Here is a tiny trained network, its code and every weight. The questions are about switching its units off for an input and a target symbol, where a switched-off unit gives its printed mean instead of its output.

import numpy as np


def w(rows, s, z=0):
    codes = np.array(rows[::2]) - 128.0
    scale = np.full(codes.shape[1], s)
    scale[-1] = z or s
    return codes * scale


def f(y):
    return np.maximum(y, 0)


def softmax(a):
    e = np.exp(a - a.max(-1, keepdims=True))
    return e / e.sum(-1, keepdims=True)


def log_softmax(a):
    a = a - a.max(-1, keepdims=True)
    return a - np.log(np.exp(a).sum(-1, keepdims=True))


def net(x, mask):
    ids = ['γεηθξσ'.index(c) for c in x.split()]
    T = len(ids)
    res = E[ids] + P[:T]
    u = 0
    for l in range(2):
        r = res
        for j in range(3):
            rows = slice(2 * j, 2 * j + 2)
            q, k, v = (r @ M[l][rows].T for M in (Q, K, V))
            z = softmax(np.where(np.tri(T) > 0, q @ k.T / 2**0.5, -1e9)) @ v
            o = O[l][rows]
            res = res + np.where(mask[u + j], z, o[:, -1]) @ o[:, :-1]
        u += 3
        y = f(res @ A[l][:, :-1].T + A[l][:, -1])
        res = res + np.where(mask[u : u + 4], y, B[l][:, -1]) @ B[l][:, :-1]
        u += 4
    return log_softmax(res[-1] @ U[:, :-1].T + U[:, -1])


Q, K, V, O, A, B = {}, {}, {}, {}, {}, {}
E = w([
[155,110,62],'γ',
[194,188,143],'ε',
[98,199,151],'η',
[162,213,253],'θ',
[128,43,213],'ξ',
[13,87,102],'σ',
],0.015)
P = w([
[222,126,107],'0',
[78,116,238],'1',
[125,97,183],'2',
[112,112,173],'3',
[182,78,125],'4',
[185,78,96],'5',
[207,11,25],'6',
[216,4,59],'7',
[192,91,94],'8',
[166,108,64],'9',
],0.0038)
Q[0] = w([
[27,66,238],'L0H1',
[158,108,82],'L0H1',
[254,55,153],'L0H2',
[113,8,226],'L0H2',
[155,136,132],'L0H3',
[135,178,223],'L0H3',
],0.0079)
K[0] = w([
[80,52,228],'L0H1',
[85,91,226],'L0H1',
[159,194,153],'L0H2',
[144,5,122],'L0H2',
[47,139,133],'L0H3',
[77,154,140],'L0H3',
],0.013)
V[0] = w([
[133,60,31],'L0H1',
[60,119,164],'L0H1',
[89,21,156],'L0H2',
[104,1,161],'L0H2',
[70,70,152],'L0H3',
[142,130,190],'L0H3',
],0.012)
O[0] = w([
[76,38,151,1],'L0H1',
[187,205,108,150],'L0H1',
[173,105,52,132],'L0H2',
[234,80,58,134],'L0H2',
[177,254,88,113],'L0H3',
[108,107,91,202],'L0H3',
],0.0088,0.006)
A[0] = w([
[161,102,28,65],'L0N1',
[87,69,1,6],'L0N2',
[160,118,176,136],'L0N3',
[46,97,148,157],'L0N4',
],0.0096,0.0018)
B[0] = w([
[77,51,123,255],'L0N1',
[158,208,134,227],'L0N2',
[71,2,102,165],'L0N3',
[89,220,172,172],'L0N4',
],0.0063,0.0078)
Q[1] = w([
[122,215,140],'L1H1',
[128,161,159],'L1H1',
[100,54,147],'L1H2',
[254,211,80],'L1H2',
[43,187,126],'L1H3',
[62,113,149],'L1H3',
],0.0084)
K[1] = w([
[254,64,138],'L1H1',
[102,194,7],'L1H1',
[163,248,27],'L1H2',
[189,235,252],'L1H2',
[222,108,199],'L1H3',
[16,83,237],'L1H3',
],0.0059)
V[1] = w([
[226,21,160],'L1H1',
[120,103,187],'L1H1',
[150,174,171],'L1H2',
[130,124,99],'L1H2',
[176,245,46],'L1H3',
[206,112,183],'L1H3',
],0.012)
O[1] = w([
[157,76,112,91],'L1H1',
[127,79,165,136],'L1H1',
[150,109,173,254],'L1H2',
[39,126,134,75],'L1H2',
[105,138,167,180],'L1H3',
[173,34,254,137],'L1H3',
],0.0087,0.0084)
A[1] = w([
[215,52,227,250],'L1N1',
[58,225,2,140],'L1N2',
[163,175,35,80],'L1N3',
[118,65,180,123],'L1N4',
],0.0082,0.0021)
B[1] = w([
[86,117,37,251],'L1N1',
[167,167,107,183],'L1N2',
[218,150,254,155],'L1N3',
[74,77,161,162],'L1N4',
],0.0065,0.012)
U = w([
[166,96,143,217],'γ',
[94,137,120,219],'ε',
[111,172,136,4],'η',
[165,94,247,72],'θ',
[165,95,110,130],'ξ',
[207,177,129,119],'σ',
],0.011,0.0037)

Each question gives the input, a string of symbols that net reads in full, and the target symbol t.
The units are the heads (2 rows each of Q, K, V and O) and the neurons (one row each of A and B). Each row of codes is followed by its name. A weight is (code - 128) times the scale printed after its matrix; where a second scale follows, it is the last column's (O, A, B and U).
mask holds one flag per unit, layer by layer, with each layer's heads first. A switched-off unit (its flag False) gives its mean, the last column of its rows in O or B, instead of its output. The means were averaged over made-up inputs and are rounded, as every weight is.
A unit's drop is (log p(t) with every unit on - log p(t) with that unit switched off) / (log p(t) with every unit on - log p(t) with every unit switched off).
The circuit of an input: a set's keep is (log p(t) with only the set's units on - log p(t) with every unit switched off) / (log p(t) with every unit on - log p(t) with every unit switched off). Starting from the 12 units with the biggest drops (on a tie, the unit counted first), units are removed one at a time, each time the one whose removal leaves the highest keep (on an exact tie, the one counted first), for as long as the keep stays at least 0.8.
circuit, biggest first: the units of the circuit, biggest drop first
unit that matters most: the unit with the biggest drop
top k neurons: the k neurons with the biggest drops, biggest first
top k neurons in layer l: the k neurons of layer l with the biggest drops, biggest first
drop when u is switched off: that unit's drop, to one decimal
input ξ σ γ, target σ: circuit, biggest first => [L0H3, L1N3, L0H2]
input η ξ ξ η θ η σ θ ξ, target σ: unit that matters most => L0H2
input ξ ε θ ε ξ η, target ξ: circuit, biggest first => [L1H1, L0H2]
input θ ξ ξ γ ξ η, target ξ: circuit, biggest first => [L0H2, L1H1]
input η σ θ ε θ η ε η σ σ, target σ: circuit, biggest first => [L0H2, L0N2, L1N3]
input θ ξ γ γ θ ε, target ε: circuit, biggest first => [L0H1, L0H2, L1H2]
input η η γ η, target η: circuit, biggest first => [L0H2, L1H3, L1H1]
input η η θ η γ θ θ θ γ, target θ: circuit, biggest first => [L0H2, L1N1]
input η η θ η ξ ε γ η γ θ, target ε: circuit, biggest first => [L0H1, L1H2, L0H2, L0N3]
input γ σ γ ε ε ε, target ε: circuit, biggest first => [L0H1, L1H2]
input σ η σ ξ ξ, target σ: circuit, biggest first => [L0H3, L0H2]
input θ ξ ε η, target γ: circuit, biggest first => [L0H2, L1H1]
input ξ η θ, target ξ: circuit, biggest first => [L0H2, L1N1, L1H1]
input θ θ σ θ, target σ: unit that matters most => L0H2
input ξ ξ ε ε η η ε η γ, target ε: circuit, biggest first => [L0H2, L1H2]
input γ η ξ ξ, target ξ: top 2 neurons => [L1N1, L0N1]
input γ ξ ε γ ξ θ, target γ: top 2 neurons => [L1N1, L0N1]
input θ θ η ε η θ θ ξ ε, target ξ: top 2 neurons => [L1N1, L0N1]
input η θ θ γ, target θ: top 2 neurons => [L0N1, L1N1]
input ξ ε ε ξ θ θ, target ξ: top 2 neurons in layer 1 => [L1N1, L1N3]
input ε ε ξ σ θ ε θ θ, target γ: unit that matters most => L1H1
input σ ε η θ η γ θ η, target θ: top 3 neurons => [L1N1, L0N1, L1N2]
input ε θ η θ ε, target θ: top 2 neurons in layer 1 => [L1N1, L1N2]
input η ε θ θ σ θ σ ξ η ε, target ξ: top 2 neurons in layer 0 => [L0N1, L0N4]
input σ σ θ ε ε, target θ: drop when L1H1 is switched off => -0.1
input ε σ η, target σ: drop when L1H1 is switched off => 0.1
